Here is a tiny trained network, its code and every weight. The questions are about switching its units off for an input and a target symbol, where a switched-off unit gives its printed mean instead of its output.

import numpy as np


def w(rows, s, z=0):
    codes = np.array(rows[::2]) - 128.0
    scale = np.full(codes.shape[1], s)
    scale[-1] = z or s
    return codes * scale


def f(y):
    return np.maximum(y, 0)


def softmax(a):
    e = np.exp(a - a.max(-1, keepdims=True))
    return e / e.sum(-1, keepdims=True)


def log_softmax(a):
    a = a - a.max(-1, keepdims=True)
    return a - np.log(np.exp(a).sum(-1, keepdims=True))


def net(x, mask):
    ids = ['αβγεζλξστφ'.index(c) for c in x.split()]
    T = len(ids)
    res = E[ids] + P[:T]
    q, k, v = (res @ M[0].T for M in (Q, K, V))
    z = softmax(np.where(np.tri(T) > 0, q @ k.T / 4**0.5, -1e9)) @ v
    res = res + np.where(mask[0], z, O[0][:, -1]) @ O[0][:, :-1]
    y = f(res @ A[0][:, :-1].T + A[0][:, -1])
    res = res + np.where(mask[1:13], y, B[0][:, -1]) @ B[0][:, :-1]
    return log_softmax(res[-1] @ U[:, :-1].T + U[:, -1])


Q, K, V, O, A, B = {}, {}, {}, {}, {}, {}
E = w([
[60,59,154,109,124,126],'α',
[79,111,141,41,77,138],'β',
[112,165,3,128,28,104],'γ',
[210,67,220,119,72,95],'ε',
[80,67,174,90,202,113],'ζ',
[110,115,51,9,184,15],'λ',
[243,242,49,121,113,8],'ξ',
[168,125,115,53,109,164],'σ',
[91,133,147,129,117,171],'τ',
[209,184,165,25,52,154],'φ',
],0.011)
P = w([
[193,42,132,132,96,173],'0',
[20,204,241,54,90,64],'1',
[134,58,53,91,147,205],'2',
[38,205,157,51,60,59],'3',
[111,69,2,73,161,207],'4',
[88,172,159,77,21,74],'5',
],0.0084)
Q[0] = w([
[132,38,2,66,132,188],'H0',
[162,189,208,101,33,77],'H0',
[155,82,122,120,94,183],'H0',
[134,179,224,210,129,64],'H0',
],0.0099)
K[0] = w([
[92,157,2,153,139,64],'H0',
[158,115,169,74,63,163],'H0',
[103,160,104,151,107,80],'H0',
[144,67,254,144,103,152],'H0',
],0.01)
V[0] = w([
[142,112,133,92,238,192],'H0',
[200,216,98,156,88,2],'H0',
[197,74,160,74,213,52],'H0',
[194,155,131,207,162,226],'H0',
],0.0074)
O[0] = w([
[219,117,100,216,54,89,65],'H0',
[129,134,126,115,230,127,175],'H0',
[211,68,110,101,143,12,134],'H0',
[127,152,130,207,134,136,2],'H0',
],0.011,0.0047)
A[0] = w([
[88,83,146,127,160,100,42],'N0',
[89,102,183,172,88,147,185],'N1',
[174,68,92,252,65,169,19],'N2',
[102,154,118,103,119,226,239],'N3',
[120,109,145,177,106,162,20],'N4',
[225,96,53,124,165,164,157],'N5',
[107,75,127,183,104,173,43],'N6',
[137,139,44,176,82,92,226],'N7',
[132,156,97,127,116,126,115],'N8',
[122,90,112,163,138,91,4],'N9',
[88,114,127,151,155,221,243],'N10',
[192,161,145,146,82,201,155],'N11',
],0.011,0.0026)
B[0] = w([
[166,181,121,151,124,146,158],'N0',
[118,205,110,74,177,71,153],'N1',
[1,160,161,241,66,108,167],'N2',
[170,113,100,175,98,58,254],'N3',
[120,199,124,155,181,124,134],'N4',
[82,84,146,162,152,227,207],'N5',
[85,183,128,73,192,72,144],'N6',
[29,117,163,79,172,149,176],'N7',
[156,155,159,166,142,140,147],'N8',
[88,48,100,158,104,132,134],'N9',
[155,135,66,187,139,55,194],'N10',
[212,242,124,187,110,212,159],'N11',
],0.0086,0.0097)
U = w([
[45,171,196,27,114,82,190],'α',
[166,135,102,72,36,98,219],'β',
[218,109,39,148,88,67,209],'γ',
[208,54,163,168,77,99,176],'ε',
[98,43,146,174,90,78,21],'ζ',
[134,15,81,86,88,162,49],'λ',
[123,146,133,138,227,168,140],'ξ',
[107,127,133,152,79,216,68],'σ',
[111,190,143,163,163,115,2],'τ',
[255,152,116,137,101,185,136],'φ',
],0.0075,0.0044)

Each question gives the input, a string of symbols that net reads in full, and the target symbol t.
The units are the heads (4 rows each of Q, K, V and O) and the neurons (one row each of A and B). Each row of codes is followed by its name. A weight is (code - 128) times the scale printed after its matrix; where a second scale follows, it is the last column's (O, A, B and U).
mask holds one flag per unit, heads first, then neurons. A switched-off unit (its flag False) gives its mean, the last column of its rows in O or B, instead of its output. The means were averaged over made-up inputs and are rounded, as every weight is.
A unit's drop is (log p(t) with every unit on - log p(t) with that unit switched off) / (log p(t) with every unit on - log p(t) with every unit switched off).
The circuit of an input: a set's keep is (log p(t) with only the set's units on - log p(t) with every unit switched off) / (log p(t) with every unit on - log p(t) with every unit switched off). Starting from the 12 units with the biggest drops (on a tie, the unit counted first), units are removed one at a time, each time the one whose removal leaves the highest keep (on an exact tie, the one counted first), for as long as the keep stays at least 0.8.
circuit, biggest first: the units of the circuit, biggest drop first
most important unit: the unit with the biggest drop
top k neurons: the k neurons with the biggest drops, biggest first
drop of u: that unit's drop, to one decimal
input ε λ σ, target λ: circuit, biggest first -> (H0 N5)
input φ φ λ α ε γ, target α: circuit, biggest first -> (N7)
input γ α σ, target γ: circuit, biggest first -> (H0 N10 N3)
input γ σ τ, target γ: circuit, biggest first -> (N10 N3 H0)
input τ λ ζ, target λ: circuit, biggest first -> (H0 N5)
input ξ α λ γ σ, target γ: circuit, biggest first -> (N3 N10 H0)
input λ σ ζ, target λ: circuit, biggest first -> (H0 N5 N3 N9)
input τ σ γ ξ, target α: circuit, biggest first -> (N7 N3)
input τ ζ σ, target σ: circuit, biggest first -> (H0 N2 N11 N5)
input ξ λ φ, target λ: top 2 neurons -> (N5 N11)
input φ σ λ φ ξ γ, target α: top 2 neurons -> (N10 N11)
input α ε γ ζ φ, target γ: top 3 neurons -> (N3 N10 N5)
input γ τ σ ε τ, target γ: drop of N10 -> 0.4
input τ ζ α ξ φ, target ξ: drop of N5 -> 0.1
input γ α ξ α α, target ξ: drop of N3 -> 0.2
input ζ γ γ τ α, target γ: most important unit -> N10
